Below is a small trained network, with its code and all its weights. Each question gives an input and a class and asks what happens when units are switched off, that is, made to give their printed mean instead of their output.

import numpy as np


def w(rows, s, z=0):
    codes = np.array(rows[::2]) - 128.0
    scale = np.full(codes.shape[1], s)
    scale[-1] = z or s
    return codes * scale


def norm(h):
    return h / np.sqrt((h * h).mean(-1, keepdims=True) + 1e-5)


def f(y):
    return np.maximum(y, 0)


def log_softmax(a):
    a = a - a.max(-1, keepdims=True)
    return a - np.log(np.exp(a).sum(-1, keepdims=True))


def net(x, mask):
    res = np.array(x, float).reshape(1, 2) / 4 @ E
    u = 0
    for l in range(2):
        y = f(norm(res) @ A[l][:, :-1].T + A[l][:, -1])
        res = res + np.where(mask[u : u + 6], y, B[l][:, -1]) @ B[l][:, :-1]
        u += 6
    return log_softmax(norm(res)[-1] @ U[:, :-1].T + U[:, -1])


A, B = {}, {}
E = w([
[105,218,164,135,254,193,123,59,164,220,86,164],'x0',
[133,77,45,192,12,201,45,50,38,128,203,135],'x1',
],0.00098)
A[0] = w([
[115,118,110,130,127,134,129,114,127,130,122,127,120],'0.n1',
[126,140,124,154,133,224,92,2,112,163,122,158,118],'0.n2',
[137,103,122,137,102,114,132,140,120,115,117,129,171],'0.n3',
[122,121,94,154,96,148,99,118,109,134,155,141,51],'0.n4',
[113,142,124,128,144,139,142,118,148,154,120,146,165],'0.n5',
[132,137,112,148,122,142,119,110,111,137,142,149,2],'0.n6',
],0.0045,0.00056)
B[0] = w([
[131,115,117,110,127,118,147,173,141,143,134,138,142],'0.n1',
[100,158,44,176,45,182,106,91,104,165,255,48,255],'0.n2',
[102,164,151,122,89,126,136,129,124,151,173,137,167],'0.n3',
[143,138,125,179,128,185,107,67,93,136,177,116,199],'0.n4',
[145,115,159,118,114,112,136,158,132,88,156,106,170],'0.n5',
[139,139,140,107,148,119,126,172,127,139,105,132,160],'0.n6',
],0.0034,0.0052)
A[1] = w([
[149,63,73,125,140,150,122,121,125,119,68,140,3],'1.n1',
[120,96,111,131,73,112,132,143,118,111,162,111,192],'1.n2',
[109,169,89,177,167,252,106,50,128,219,109,124,180],'1.n3',
[142,85,95,170,99,148,95,97,72,111,137,124,148],'1.n4',
[143,83,51,172,95,149,73,85,55,115,140,106,237],'1.n5',
[130,141,155,118,255,120,134,134,153,134,21,139,72],'1.n6',
],0.0034,0.00052)
B[1] = w([
[111,135,129,132,118,156,99,126,106,139,123,132,128],'1.n1',
[122,128,149,102,120,142,119,175,127,117,100,113,201],'1.n2',
[80,153,95,99,86,134,155,158,114,136,219,71,221],'1.n3',
[113,154,94,147,137,145,136,94,133,159,175,105,210],'1.n4',
[110,183,113,133,153,156,160,96,174,195,254,108,254],'1.n5',
[153,150,136,160,152,174,117,78,168,167,116,155,200],'1.n6',
],0.0051)
U = w([
[123,105,171,83,92,86,141,225,123,83,90,106,211],'0',
[133,69,98,135,142,94,105,99,70,114,89,149,28],'1',
[130,86,111,151,131,117,94,117,91,89,80,166,3],'2',
[105,157,100,138,106,149,138,113,119,166,255,83,187],'3',
[139,87,106,138,144,98,112,100,51,113,88,150,19],'4',
[136,61,109,147,137,88,109,108,85,119,96,147,24],'5',
[169,152,176,147,199,141,141,87,196,160,71,166,238],'6',
[129,97,102,145,134,112,100,106,79,89,68,154,7],'7',
],0.01,0.0026)

Each question gives the input, the list of numbers given to net, and the class t.
The units are the neurons (one row each of A and B). Each row of codes is followed by its name. A weight is (code - 128) times the scale printed after its matrix; where a second scale follows, it is the last column's (A, B and U).
mask holds one flag per neuron, layer by layer. A switched-off neuron (its flag False) gives its mean, the last column of its row in B, instead of its output. The means were averaged over made-up inputs and are rounded, as every weight is.
A unit's drop is (log p(t) with every unit on - log p(t) with that unit switched off) / (log p(t) with every unit on - log p(t) with every unit switched off).
The circuit of an input: a set's keep is (log p(t) with only the set's units on - log p(t) with every unit switched off) / (log p(t) with every unit on - log p(t) with every unit switched off). Starting from all 12 units, units are removed one at a time, each time the one whose removal leaves the highest keep (on an exact tie, the one counted first), for as long as the keep stays at least 0.8.
units of the circuit, in order: the units of the circuit, biggest drop first
most important unit: the unit with the biggest drop
k most important neurons: the k neurons with the biggest drops, biggest first
k most important neurons of layer l: the k neurons of layer l with the biggest drops, biggest first
drop when u is switched off: that unit's drop, to one decimal
input [-4,-6], class 6: 4 most important neurons : 0.n2; 1.n3; 0.n5; 1.n5
input [-1,-1], class 0: 2 most important neurons of layer 0 : 0.n2; 0.n4
input [-2,-4], class 6: 2 most important neurons of layer 1 : 1.n3; 1.n5
input [-2,-3], class 6: units of the circuit, in order : 0.n2; 1.n3; 1.n5
input [-6,-2], class 0: 3 most important neurons : 0.n2; 0.n4; 1.n5
input [-3,-1], class 0: 2 most important neurons : 0.n2; 0.n4
input [-5,-2], class 0: 3 most important neurons : 0.n2; 0.n4; 1.n5
input [-1,-3], class 6: 3 most important neurons : 0.n2; 1.n3; 1.n5
input [3,-6], class 6: most important unit : 0.n2
input [-7,-2], class 0: 2 most important neurons : 0.n2; 0.n4
input [5,-4], class 6: 2 most important neurons : 0.n2; 0.n4
input [3,-7], class 6: drop when 0.n2 is switched off : 1.2
input [-6,-4], class 0: drop when 0.n2 is switched off : 0.7
input [4,-6], class 6: drop when 1.n2 is switched off : 0.0
input [-4,-5], class 0: drop when 1.n5 is switched off : 0.6
input [-7,-8], class 0: most important unit : 1.n5
